Below is a small trained network, with its code and all its weights. Each question gives an input and a class and asks what happens when units are switched off, that is, made to give their printed mean instead of their output.

import numpy as np


def w(rows, s, z=0):
    codes = np.array(rows[::2]) - 128.0
    scale = np.full(codes.shape[1], s)
    scale[-1] = z or s
    return codes * scale


def norm(h):
    return h / np.sqrt((h * h).mean(-1, keepdims=True) + 1e-5)


def f(y):
    return np.maximum(y, 0)


def log_softmax(a):
    a = a - a.max(-1, keepdims=True)
    return a - np.log(np.exp(a).sum(-1, keepdims=True))


def net(x, mask):
    res = np.array(x, float).reshape(1, 3) / 4 @ E
    u = 0
    for l in range(3):
        y = f(norm(res) @ A[l][:, :-1].T + A[l][:, -1])
        res = res + np.where(mask[u : u + 7], y, B[l][:, -1]) @ B[l][:, :-1]
        u += 7
    return log_softmax(norm(res)[-1] @ U[:, :-1].T + U[:, -1])


A, B = {}, {}
E = w([
[101,109,245,63,173,192],'x0',
[90,142,167,195,81,92],'x1',
[163,2,163,145,147,57],'x2',
],0.0075)
A[0] = w([
[130,106,1,84,175,119,153],'L0N1',
[103,104,83,136,132,146,154],'L0N2',
[199,5,70,141,166,112,155],'L0N3',
[85,210,78,43,171,196,108],'L0N4',
[179,156,87,67,199,133,39],'L0N5',
[97,139,176,130,130,81,176],'L0N6',
[86,247,48,150,122,170,2],'L0N7',
],0.0072,0.0053)
B[0] = w([
[170,69,118,38,67,190,213],'L0N1',
[200,107,161,140,125,162,159],'L0N2',
[62,50,59,158,189,103,255],'L0N3',
[90,36,116,134,177,78,220],'L0N4',
[144,53,104,69,134,210,153],'L0N5',
[185,46,171,185,200,174,190],'L0N6',
[1,146,67,98,178,63,193],'L0N7',
],0.0071,0.006)
A[1] = w([
[109,164,163,201,128,97,45],'L1N1',
[191,135,169,167,106,104,2],'L1N2',
[84,147,181,245,64,83,116],'L1N3',
[160,97,142,150,114,49,178],'L1N4',
[199,151,59,176,82,118,56],'L1N5',
[148,138,46,137,56,148,218],'L1N6',
[151,87,96,134,98,74,77],'L1N7',
],0.012,0.0044)
B[1] = w([
[151,97,70,72,76,245,165],'L1N1',
[131,99,93,43,115,142,137],'L1N2',
[172,62,25,30,72,175,236],'L1N3',
[72,157,97,161,140,156,243],'L1N4',
[108,189,217,46,102,127,178],'L1N5',
[148,167,254,116,152,148,253],'L1N6',
[149,231,190,136,140,42,219],'L1N7',
],0.0099,0.0052)
A[2] = w([
[6,224,70,122,155,149,125],'L2N1',
[157,101,177,132,205,208,84],'L2N2',
[148,95,121,200,141,91,49],'L2N3',
[110,148,213,168,159,174,78],'L2N4',
[187,157,150,70,207,118,163],'L2N5',
[242,121,61,82,154,150,17],'L2N6',
[167,198,175,104,84,19,4],'L2N7',
],0.012,0.0045)
B[2] = w([
[128,17,146,254,243,28,215],'L2N1',
[131,188,89,142,90,101,254],'L2N2',
[66,31,105,204,189,20,160],'L2N3',
[226,241,121,68,97,73,179],'L2N4',
[130,170,166,178,41,155,238],'L2N5',
[29,104,15,65,21,232,177],'L2N6',
[226,206,207,93,145,153,176],'L2N7',
],0.0097,0.0076)
U = w([
[44,49,106,209,236,58,254],'0',
[63,53,22,31,55,249,49],'1',
[235,232,235,91,93,65,11],'2',
],0.013,0.0056)

Each question gives the input, the list of numbers given to net, and the class t.
The units are the neurons (one row each of A and B). Each row of codes is followed by its name. A weight is (code - 128) times the scale printed after its matrix; where a second scale follows, it is the last column's (A, B and U).
mask holds one flag per neuron, layer by layer. A switched-off neuron (its flag False) gives its mean, the last column of its row in B, instead of its output. The means were averaged over made-up inputs and are rounded, as every weight is.
A unit's drop is (log p(t) with every unit on - log p(t) with that unit switched off) / (log p(t) with every unit on - log p(t) with every unit switched off).
The circuit of an input: a set's keep is (log p(t) with only the set's units on - log p(t) with every unit switched off) / (log p(t) with every unit on - log p(t) with every unit switched off). Starting from the 12 units with the biggest drops (on a tie, the unit counted first), units are removed one at a time, each time the one whose removal leaves the highest keep (on an exact tie, the one counted first), for as long as the keep stays at least 0.8.
circuit, biggest first: the units of the circuit, biggest drop first
top k neurons: the k neurons with the biggest drops, biggest first
drop when u is switched off: that unit's drop, to one decimal
input [4,-2,3], class 2: circuit, biggest first	(L1N3; L2N4)
input [-8,-3,-8], class 0: top 3 neurons	(L0N7; L2N1; L0N4)
input [-8,2,6], class 2: top 3 neurons	(L1N7; L1N5; L2N7)
input [-5,1,-4], class 2: circuit, biggest first	(L1N6)
input [7,-3,-6], class 2: top 3 neurons	(L0N3; L1N3; L1N4)
input [-7,-8,7], class 1: top 3 neurons	(L0N1; L0N3; L2N6)
input [1,-5,-6], class 0: top 2 neurons	(L0N7; L1N3)
input [-5,-5,1], class 1: top 4 neurons	(L0N1; L0N3; L2N6; L0N5)
input [7,-7,-8], class 0: top 2 neurons	(L1N3; L1N6)
input [8,-4,7], class 2: top 4 neurons	(L1N3; L0N4; L2N1; L0N7)
input [-6,-6,-7], class 0: top 3 neurons	(L0N7; L2N1; L1N3)
input [1,-4,-5], class 0: top 2 neurons	(L0N7; L1N3)
input [6,8,3], class 1: drop when L1N3 is switched off	0.8
input [-5,8,-5], class 1: circuit, biggest first	(L1N3)
input [5,5,-6], class 0: drop when L2N1 is switched off	0.2
input [-6,-2,4], class 2: drop when L1N7 is switched off	1.3
input [0,6,-4], class 1: drop when L1N3 is switched off	3.3
input [3,5,-6], class 0: top 2 neurons	(L0N7; L2N1)
